Below are the code and all the weights of a small trained network. Each question names an input and a class and asks about switching units off, where a switched-off unit gives its printed mean instead of its output.

import numpy as np


def w(rows, s, z=0):
    codes = np.array(rows[::2]) - 128.0
    scale = np.full(codes.shape[1], s)
    scale[-1] = z or s
    return codes * scale


def norm(h):
    return h / np.sqrt((h * h).mean(-1, keepdims=True) + 1e-5)


def f(y):
    return y / 2 * (1 + np.tanh(0.7978845608 * (y + 0.044715 * y**3)))


def log_softmax(a):
    a = a - a.max(-1, keepdims=True)
    return a - np.log(np.exp(a).sum(-1, keepdims=True))


def net(x, mask):
    res = np.array(x, float).reshape(1, 8) / 4 @ E
    u = 0
    for l in range(4):
        y = f(norm(res) @ A[l][:, :-1].T + A[l][:, -1])
        res = res + np.where(mask[u : u + 4], y, B[l][:, -1]) @ B[l][:, :-1]
        u += 4
    return log_softmax(norm(res)[-1] @ U[:, :-1].T + U[:, -1])


A, B = {}, {}
E = w([
[45,22,204,12,143,102,176,91],'x0',
[136,74,151,77,116,64,140,104],'x1',
[198,100,178,167,19,147,180,11],'x2',
[123,144,218,80,113,43,97,162],'x3',
[184,69,125,95,215,3,133,91],'x4',
[93,219,145,149,57,96,141,143],'x5',
[179,119,241,40,146,232,48,109],'x6',
[106,29,171,159,168,103,74,74],'x7',
],0.0052)
A[0] = w([
[133,112,224,143,128,182,126,88,6],'L0N0',
[180,112,189,91,74,54,245,91,150],'L0N1',
[171,217,149,128,115,82,71,160,17],'L0N2',
[1,156,145,74,191,216,106,220,254],'L0N3',
],0.0049,0.00082)
B[0] = w([
[254,155,143,138,113,148,146,119,156],'L0N0',
[71,122,24,150,83,132,116,149,220],'L0N1',
[133,96,79,159,97,132,96,131,165],'L0N2',
[29,129,115,172,85,136,116,117,254],'L0N3',
],0.0093,0.0032)
A[1] = w([
[115,147,163,126,111,143,93,91,3],'L1N0',
[162,152,100,142,77,161,54,54,68],'L1N1',
[124,163,51,255,96,82,203,104,243],'L1N2',
[200,244,186,47,166,111,176,218,182],'L1N3',
],0.0064,0.0026)
B[1] = w([
[110,83,223,96,178,157,129,13,119],'L1N0',
[120,115,102,151,146,137,61,95,152],'L1N1',
[2,184,139,148,1,66,138,136,254],'L1N2',
[60,79,157,204,85,151,177,160,135],'L1N3',
],0.0081,0.0073)
A[2] = w([
[174,122,154,70,229,65,183,117,105],'L2N0',
[1,111,80,212,99,117,105,159,254],'L2N1',
[176,56,115,39,211,120,164,145,96],'L2N2',
[111,69,146,86,91,89,157,108,174],'L2N3',
],0.008,0.0032)
B[2] = w([
[153,78,114,7,198,116,127,153,138],'L2N0',
[128,136,171,174,85,65,160,178,249],'L2N1',
[114,154,128,151,175,93,72,147,146],'L2N2',
[89,182,102,76,119,81,150,181,153],'L2N3',
],0.012,0.015)
A[3] = w([
[238,89,203,136,98,180,104,123,21],'L3N0',
[55,29,106,153,176,96,254,76,81],'L3N1',
[187,191,53,166,60,120,103,180,62],'L3N2',
[141,76,211,218,110,118,148,156,2],'L3N3',
],0.0065,0.00093)
B[3] = w([
[95,89,71,135,83,191,126,79,156],'L3N0',
[17,181,145,112,119,136,168,150,163],'L3N1',
[95,105,147,151,143,131,168,145,254],'L3N2',
[248,150,122,181,174,126,160,89,238],'L3N3',
],0.013,0.0037)
U = w([
[165,86,107,119,248,107,123,144,28],'0',
[74,176,141,194,79,108,178,187,253],'1',
[167,94,118,163,118,226,123,37,18],'2',
],0.013,0.0029)

Each question gives the input, the list of numbers given to net, and the class t.
The units are the neurons (one row each of A and B). Each row of codes is followed by its name. A weight is (code - 128) times the scale printed after its matrix; where a second scale follows, it is the last column's (A, B and U).
mask holds one flag per neuron, layer by layer. A switched-off neuron (its flag False) gives its mean, the last column of its row in B, instead of its output. The means were averaged over made-up inputs and are rounded, as every weight is.
A unit's drop is (log p(t) with every unit on - log p(t) with that unit switched off) / (log p(t) with every unit on - log p(t) with every unit switched off).
The circuit of an input: a set's keep is (log p(t) with only the set's units on - log p(t) with every unit switched off) / (log p(t) with every unit on - log p(t) with every unit switched off). Starting from the 12 units with the biggest drops (on a tie, the unit counted first), units are removed one at a time, each time the one whose removal leaves the highest keep (on an exact tie, the one counted first), for as long as the keep stays at least 0.8.
circuit, biggest first: the units of the circuit, biggest drop first
most important unit: the unit with the biggest drop
k most important neurons: the k neurons with the biggest drops, biggest first
k most important neurons of layer l: the k neurons of layer l with the biggest drops, biggest first
drop when u is switched off: that unit's drop, to one decimal
input [2,-2,8,-3,7,-7,7,-1], class 0: 2 most important neurons of layer 2	(L2N0, L2N2)
input [-5,4,-7,-4,3,2,3,5], class 0: circuit, biggest first	(L1N2, L0N1)
input [3,2,2,-2,-5,-7,3,-2], class 2: most important unit	L1N2
input [0,-3,-5,6,3,1,0,8], class 0: 2 most important neurons	(L1N2, L0N1)
input [-1,-8,-4,-7,7,-6,-1,6], class 0: 3 most important neurons	(L1N2, L0N1, L0N3)
input [-3,-7,5,1,2,8,4,5], class 2: 2 most important neurons of layer 2	(L2N1, L2N3)
input [8,-3,-8,7,4,-4,-5,-2], class 0: 2 most important neurons	(L1N2, L2N0)
input [1,-2,1,-2,-1,-5,-1,0], class 2: 3 most important neurons of layer 0	(L0N1, L0N3, L0N2)
input [-7,-7,3,-3,-6,-7,1,8], class 2: drop when L0N1 is switched off	0.2
input [4,-5,-2,3,1,-8,0,2], class 0: drop when L1N2 is switched off	1.3
input [-2,5,-6,7,8,6,1,8], class 0: drop when L1N2 is switched off	0.7
input [-4,6,1,1,-2,-8,8,-6], class 2: drop when L0N3 is switched off	0.0
